Below is a small trained network, with its code and all its weights. Each question gives an input and a class and asks what happens when units are switched off, that is, made to give their printed mean instead of their output.

import numpy as np


def w(rows, s, z=0):
    codes = np.array(rows[::2]) - 128.0
    scale = np.full(codes.shape[1], s)
    scale[-1] = z or s
    return codes * scale


def norm(h):
    return h / np.sqrt((h * h).mean(-1, keepdims=True) + 1e-5)


def f(y):
    return y / 2 * (1 + np.tanh(0.7978845608 * (y + 0.044715 * y**3)))


def log_softmax(a):
    a = a - a.max(-1, keepdims=True)
    return a - np.log(np.exp(a).sum(-1, keepdims=True))


def net(x, mask):
    res = np.array(x, float).reshape(1, 5) / 4 @ E
    u = 0
    for l in range(3):
        y = f(norm(res) @ A[l][:, :-1].T + A[l][:, -1])
        res = res + np.where(mask[u : u + 3], y, B[l][:, -1]) @ B[l][:, :-1]
        u += 3
    return log_softmax(norm(res)[-1] @ U[:, :-1].T + U[:, -1])


A, B = {}, {}
E = w([
[135,76,143,84,95],'x0',
[128,129,128,127,128],'x1',
[130,130,129,127,129],'x2',
[137,60,106,175,156],'x3',
[7,100,109,146,124],'x4',
],0.012)
A[0] = w([
[90,234,107,1,89,2],'0.n0',
[23,76,161,163,129,42],'0.n1',
[117,60,201,78,82,56],'0.n2',
],0.0092,0.0071)
B[0] = w([
[83,67,234,231,73,205],'0.n0',
[180,162,196,81,133,252],'0.n1',
[155,213,2,180,11,162],'0.n2',
],0.012,0.0031)
A[1] = w([
[131,185,247,158,52,69],'1.n0',
[108,233,126,254,117,2],'1.n1',
[81,251,84,183,203,65],'1.n2',
],0.0066,0.003)
B[1] = w([
[10,95,132,149,169,251],'1.n0',
[82,59,47,194,15,199],'1.n1',
[163,143,64,106,68,235],'1.n2',
],0.011,0.0023)
A[2] = w([
[4,111,86,69,128,191],'2.n0',
[125,99,133,97,40,3],'2.n1',
[166,5,121,182,164,29],'2.n2',
],0.012,0.0034)
B[2] = w([
[238,150,105,95,206,254],'2.n0',
[150,126,30,253,127,156],'2.n1',
[30,159,168,126,94,209],'2.n2',
],0.011,0.0071)
U = w([
[178,171,144,52,187,227],'0',
[56,116,166,177,117,136],'1',
[157,144,3,143,69,3],'2',
],0.019,0.0034)

Each question gives the input, the list of numbers given to net, and the class t.
The units are the neurons (one row each of A and B). Each row of codes is followed by its name. A weight is (code - 128) times the scale printed after its matrix; where a second scale follows, it is the last column's (A, B and U).
mask holds one flag per neuron, layer by layer. A switched-off neuron (its flag False) gives its mean, the last column of its row in B, instead of its output. The means were averaged over made-up inputs and are rounded, as every weight is.
A unit's drop is (log p(t) with every unit on - log p(t) with that unit switched off) / (log p(t) with every unit on - log p(t) with every unit switched off).
most important unit: the unit with the biggest drop
k most important neurons: the k neurons with the biggest drops, biggest first
drop of u: that unit's drop, to one decimal
input [1,-3,0,2,0], class 1: most important unit -> 2.n0
input [-7,-5,6,-2,-4], class 2: 3 most important neurons -> (0.n1 1.n1 2.n0)
input [-6,5,4,6,7], class 0: 2 most important neurons -> (2.n0 0.n2)
input [-6,4,-8,-7,8], class 0: 2 most important neurons -> (2.n0 0.n2)
input [-2,-2,1,7,-4], class 1: 3 most important neurons -> (2.n2 2.n0 0.n1)
input [8,-6,-5,-6,-7], class 2: 2 most important neurons -> (2.n1 0.n2)
input [8,-4,-8,-2,5], class 2: 2 most important neurons -> (0.n2 2.n1)
input [-6,-6,8,8,8], class 0: 2 most important neurons -> (2.n0 0.n0)
input [6,-7,-2,-2,5], class 2: 2 most important neurons -> (0.n2 2.n1)
input [7,5,-7,-3,-6], class 2: 2 most important neurons -> (0.n2 2.n1)
input [4,6,2,8,8], class 0: 4 most important neurons -> (2.n0 0.n0 1.n1 0.n1)
input [-2,-3,-1,-6,-5], class 1: 3 most important neurons -> (0.n0 2.n0 1.n0)
input [-7,-1,8,4,2], class 2: 2 most important neurons -> (1.n2 0.n0)
input [5,8,2,7,-2], class 1: most important unit -> 2.n2
input [7,5,3,-1,-6], class 2: drop of 2.n1 -> 0.2
input [7,-5,8,-4,4], class 2: drop of 0.n1 -> 0.0
input [-2,1,7,-4,8], class 0: drop of 2.n0 -> 0.1
